Here is a tiny trained network, its code and every weight. The questions are about switching its units off for an input and a target symbol, where a switched-off unit gives its printed mean instead of its output.

import numpy as np


def w(rows, s, z=0):
    codes = np.array(rows[::2]) - 128.0
    scale = np.full(codes.shape[1], s)
    scale[-1] = z or s
    return codes * scale


def norm(h):
    return h / np.sqrt((h * h).mean(-1, keepdims=True) + 1e-5)


def f(y):
    return y / 2 * (1 + np.tanh(0.7978845608 * (y + 0.044715 * y**3)))


def softmax(a):
    e = np.exp(a - a.max(-1, keepdims=True))
    return e / e.sum(-1, keepdims=True)


def log_softmax(a):
    a = a - a.max(-1, keepdims=True)
    return a - np.log(np.exp(a).sum(-1, keepdims=True))


def net(x, mask):
    ids = ['ΛΣβγδηθξπτω'.index(c) for c in x.split()]
    T = len(ids)
    res = E[ids] + P[:T]
    r = norm(res)
    for j in range(2):
        rows = slice(3 * j, 3 * j + 3)
        q, k, v = (r @ M[0][rows].T for M in (Q, K, V))
        z = softmax(np.where(np.tri(T) > 0, q @ k.T / 3**0.5, -1e9)) @ v
        o = O[0][rows]
        res = res + np.where(mask[j], z, o[:, -1]) @ o[:, :-1]
    y = f(norm(res) @ A[0][:, :-1].T + A[0][:, -1])
    res = res + np.where(mask[2:14], y, B[0][:, -1]) @ B[0][:, :-1]
    return log_softmax(norm(res)[-1] @ U[:, :-1].T + U[:, -1])


Q, K, V, O, A, B = {}, {}, {}, {}, {}, {}
E = w([
[150,198,104,243,170,91,211],'Λ',
[240,81,149,166,77,79,184],'Σ',
[159,123,180,222,147,226,194],'β',
[60,147,109,77,152,31,154],'γ',
[123,186,167,119,100,130,104],'δ',
[106,107,112,139,121,101,252],'η',
[235,202,11,5,75,72,92],'θ',
[130,200,15,167,82,101,205],'ξ',
[115,89,160,77,113,225,2],'π',
[217,135,192,61,128,217,212],'τ',
[109,118,127,27,92,128,186],'ω',
],0.0097)
P = w([
[124,12,46,150,164,127,176],'0',
[108,81,76,140,185,113,162],'1',
[117,105,92,122,180,120,145],'2',
[119,113,110,118,172,114,151],'3',
[118,120,127,118,165,109,137],'4',
[114,134,141,111,159,99,161],'5',
[115,137,165,109,154,101,161],'6',
[111,140,189,111,150,104,146],'7',
[101,146,198,110,137,104,145],'8',
[88,158,215,114,140,99,144],'9',
[86,158,242,109,130,101,140],'10',
[82,151,252,120,137,96,157],'11',
],0.0047)
Q[0] = w([
[160,139,184,92,86,132,82],'H0',
[18,136,173,154,159,194,153],'H0',
[132,63,87,228,152,141,136],'H0',
[158,182,128,151,113,189,2],'H1',
[115,162,86,161,61,148,34],'H1',
[138,68,123,125,132,152,67],'H1',
],0.0089)
K[0] = w([
[136,124,153,114,56,169,113],'H0',
[119,75,89,132,158,135,131],'H0',
[183,120,157,134,254,106,104],'H0',
[157,53,34,121,180,143,118],'H1',
[162,40,84,97,213,111,148],'H1',
[194,100,112,143,180,126,159],'H1',
],0.0094)
V[0] = w([
[109,148,107,126,23,66,131],'H0',
[159,34,90,121,164,116,172],'H0',
[218,65,107,108,151,115,81],'H0',
[125,193,154,67,190,49,120],'H1',
[171,86,154,145,253,77,147],'H1',
[194,228,186,138,130,146,110],'H1',
],0.0059)
O[0] = w([
[142,96,38,207,162,129,150,145],'H0',
[250,110,141,68,82,155,3,253],'H0',
[135,103,214,124,150,64,114,68],'H0',
[110,143,130,10,164,30,68,176],'H1',
[95,51,191,174,238,73,166,171],'H1',
[176,165,57,27,226,185,189,73],'H1',
],0.005,0.0044)
A[0] = w([
[145,199,83,118,221,108,180,156],'N0',
[123,154,156,86,167,192,18,121],'N1',
[157,82,87,147,162,234,92,246],'N2',
[93,124,199,159,111,140,121,114],'N3',
[103,42,98,98,69,138,146,83],'N4',
[1,172,77,154,103,201,104,253],'N5',
[204,135,146,151,99,154,131,243],'N6',
[95,78,137,184,136,103,30,130],'N7',
[171,194,126,47,144,143,122,151],'N8',
[85,116,161,209,141,144,187,130],'N9',
[70,86,105,49,110,167,113,234],'N10',
[138,220,108,97,204,139,125,125],'N11',
],0.0084,0.0024)
B[0] = w([
[100,146,186,129,118,164,207,253],'N0',
[66,129,146,71,49,159,215,174],'N1',
[117,200,40,131,127,66,72,162],'N2',
[191,75,147,65,199,136,132,153],'N3',
[172,185,191,108,130,150,132,217],'N4',
[213,44,95,178,122,41,254,129],'N5',
[61,139,95,146,210,141,117,206],'N6',
[109,214,107,80,148,165,201,172],'N7',
[104,60,172,94,115,167,213,220],'N8',
[72,67,141,73,49,139,63,228],'N9',
[124,187,184,217,119,86,138,230],'N10',
[78,87,220,17,75,96,193,181],'N11',
],0.0065,0.0041)
U = w([
[8,129,193,254,180,128,163,60],'Λ',
[213,96,151,149,207,105,106,236],'Σ',
[71,110,108,131,187,196,48,252],'β',
[62,170,144,96,191,3,79,116],'γ',
[128,130,116,115,147,130,123,3],'δ',
[76,31,203,122,32,115,56,163],'η',
[172,108,70,5,88,86,92,122],'θ',
[171,193,29,209,70,118,181,140],'ξ',
[58,238,93,91,60,207,97,135],'π',
[189,123,148,56,233,214,161,104],'τ',
[206,222,229,162,87,99,98,138],'ω',
],0.0071,0.0032)

Each question gives the input, a string of symbols that net reads in full, and the target symbol t.
The units are the heads (3 rows each of Q, K, V and O) and the neurons (one row each of A and B). Each row of codes is followed by its name. A weight is (code - 128) times the scale printed after its matrix; where a second scale follows, it is the last column's (O, A, B and U).
mask holds one flag per unit, heads first, then neurons. A switched-off unit (its flag False) gives its mean, the last column of its rows in O or B, instead of its output. The means were averaged over made-up inputs and are rounded, as every weight is.
A unit's drop is (log p(t) with every unit on - log p(t) with that unit switched off) / (log p(t) with every unit on - log p(t) with every unit switched off).
The circuit of an input: a set's keep is (log p(t) with only the set's units on - log p(t) with every unit switched off) / (log p(t) with every unit on - log p(t) with every unit switched off). Starting from the 12 units with the biggest drops (on a tie, the unit counted first), units are removed one at a time, each time the one whose removal leaves the highest keep (on an exact tie, the one counted first), for as long as the keep stays at least 0.8.
units of the circuit, in order: the units of the circuit, biggest drop first
k most important neurons: the k neurons with the biggest drops, biggest first
which heads matter: for each layer, one digit per head in row order, 1 if its drop is at least 0.15 and else 0, layers parted by /
drop when u is switched off: that unit's drop, to one decimal
input δ ω η η π, target ξ: which heads matter	10
input η θ δ, target τ: which heads matter	11
input η η δ η θ, target ξ: units of the circuit, in order	[H0, N5]
input Λ π π Σ ω Λ η η, target η: which heads matter	00
input ω Σ π η τ ω Σ ω Λ η Σ β, target β: which heads matter	00
input η Λ Σ β β η π, target π: units of the circuit, in order	[N7, N2]
input ω η η, target η: which heads matter	01
input η β η ω Λ τ δ, target τ: which heads matter	01
input δ η η η η π ω τ η β, target ξ: which heads matter	01
input δ δ ω Σ δ π, target ξ: units of the circuit, in order	[H0, N5, N2]
input η η π η, target π: most important neuron	[N5]
input ω Σ η η ω ω η ω γ ξ π, target π: 2 most important neurons	[N7, N1]
input β ω η ω Σ, target Σ: 2 most important neurons	[N6, N10]
input ω η η η ω ω η, target ω: 2 most important neurons	[N4, N9]
input δ π η η Λ ω, target ξ: most important neuron	[N5]
input Σ θ γ η γ γ η, target γ: drop when N0 is switched off	0.1
input η η π ω η Σ, target Σ: drop when N10 is switched off	0.2
input δ ω π θ ω Λ β θ π ω π η, target ξ: drop when H1 is switched off	1.6
